Here is a tiny trained network, its code and every weight. The questions are about switching its units off for an input and a class, where a switched-off unit gives its printed mean instead of its output.

import numpy as np


def w(rows, s, z=0):
    codes = np.array(rows[::2]) - 128.0
    scale = np.full(codes.shape[1], s)
    scale[-1] = z or s
    return codes * scale


def f(y):
    return np.maximum(y, 0)


def log_softmax(a):
    a = a - a.max(-1, keepdims=True)
    return a - np.log(np.exp(a).sum(-1, keepdims=True))


def net(x, mask):
    res = np.array(x, float).reshape(1, 7) / 4 @ E
    y = f(res @ A[0][:, :-1].T + A[0][:, -1])
    res = res + np.where(mask, y, B[0][:, -1]) @ B[0][:, :-1]
    return log_softmax(res[-1] @ U[:, :-1].T + U[:, -1])


A, B = {}, {}
E = w([
[86,128,140,63,129],'x0',
[152,105,153,255,130],'x1',
[171,120,68,180,200],'x2',
[102,142,103,145,140],'x3',
[82,83,239,145,185],'x4',
[169,172,158,137,173],'x5',
[113,198,178,123,102],'x6',
],0.009)
A[0] = w([
[92,198,137,176,115,137],'n1',
[171,117,100,152,96,168],'n2',
[246,134,148,146,120,210],'n3',
[106,68,92,92,76,182],'n4',
[135,146,85,79,144,215],'n5',
[74,116,144,157,119,86],'n6',
[124,113,65,154,93,160],'n7',
[180,124,156,130,124,121],'n8',
[98,236,103,86,154,188],'n9',
[118,81,164,113,174,199],'n10',
[97,106,146,159,149,215],'n11',
[115,88,142,101,85,210],'n12',
[155,53,131,134,150,254],'n13',
[107,182,151,103,116,160],'n14',
[126,174,171,159,113,134],'n15',
[132,124,87,150,174,179],'n16',
[136,188,136,106,72,111],'n17',
[144,99,149,197,109,209],'n18',
],0.014,0.0034)
B[0] = w([
[188,63,254,141,61,191],'n1',
[112,183,168,99,127,221],'n2',
[201,204,210,76,95,244],'n3',
[116,111,65,37,100,249],'n4',
[249,72,39,42,135,237],'n5',
[140,88,71,31,167,181],'n6',
[162,207,115,143,184,236],'n7',
[138,168,160,155,179,163],'n8',
[182,66,117,102,141,241],'n9',
[54,130,149,52,141,234],'n10',
[76,133,127,117,133,218],'n11',
[112,138,58,35,118,224],'n12',
[110,167,113,79,81,243],'n13',
[121,75,51,92,68,202],'n14',
[109,101,160,205,71,193],'n15',
[106,165,141,120,120,219],'n16',
[139,80,158,143,72,207],'n17',
[45,172,208,226,76,253],'n18',
],0.007,0.0072)
U = w([
[139,249,199,150,133,179],'0',
[159,97,108,80,113,209],'1',
[166,112,198,161,78,88],'2',
[148,98,159,173,157,3],'3',
[225,143,135,70,251,119],'4',
[20,137,140,99,176,124],'5',
],0.011,0.0039)

Each question gives the input, the list of numbers given to net, and the class t.
The units are the neurons (one row each of A and B). Each row of codes is followed by its name. A weight is (code - 128) times the scale printed after its matrix; where a second scale follows, it is the last column's (A, B and U).
mask holds one flag per neuron, in row order. A switched-off neuron (its flag False) gives its mean, the last column of its row in B, instead of its output. The means were averaged over made-up inputs and are rounded, as every weight is.
A unit's drop is (log p(t) with every unit on - log p(t) with that unit switched off) / (log p(t) with every unit on - log p(t) with every unit switched off).
The circuit of an input: a set's keep is (log p(t) with only the set's units on - log p(t) with every unit switched off) / (log p(t) with every unit on - log p(t) with every unit switched off). Starting from the 12 units with the biggest drops (on a tie, the unit counted first), units are removed one at a time, each time the one whose removal leaves the highest keep (on an exact tie, the one counted first), for as long as the keep stays at least 0.8.
circuit, biggest first: the units of the circuit, biggest drop first
most important unit: the unit with the biggest drop
k most important neurons: the k neurons with the biggest drops, biggest first
drop when u is switched off: that unit's drop, to one decimal
input [3,-4,8,-7,-8,-6,1], class 4: most important unit => n7
input [-7,-2,-6,6,-2,0,6], class 2: circuit, biggest first => n1, n17
input [-4,-1,-6,-5,4,-8,1], class 5: 4 most important neurons => n5, n9, n3, n1
input [-6,-1,1,0,-8,0,5], class 4: circuit, biggest first => n18, n7
input [8,-4,0,3,-8,-1,-8], class 4: circuit, biggest first => n7, n5
input [3,8,-5,3,-5,2,4], class 2: circuit, biggest first => n1, n15
input [3,4,3,5,-8,-2,-3], class 4: 2 most important neurons => n7, n5
input [-1,-3,-6,-6,7,6,-1], class 5: circuit, biggest first => n10, n3
input [5,-2,-8,-6,0,7,8], class 2: circuit, biggest first => n15, n17
input [5,-8,-8,6,6,-8,-6], class 1: 3 most important neurons => n4, n5, n18
input [7,-3,-5,1,7,-3,5], class 1: 2 most important neurons => n14, n18
input [1,-3,-4,-6,-2,3,8], class 1: 2 most important neurons => n14, n18
input [-6,-2,1,-5,-7,1,5], class 4: 3 most important neurons => n18, n5, n9
input [-2,-7,-3,0,-4,8,8], class 1: circuit, biggest first => n14
input [2,-2,6,6,2,-5,7], class 4: drop when n13 is switched off => 0.2
input [8,-4,8,0,-3,-8,-1], class 4: drop when n7 is switched off => 0.3
input [-8,-5,-8,-2,3,2,4], class 2: drop when n3 is switched off => -0.1
input [0,-1,7,-4,6,2,-5], class 5: drop when n10 is switched off => 0.3
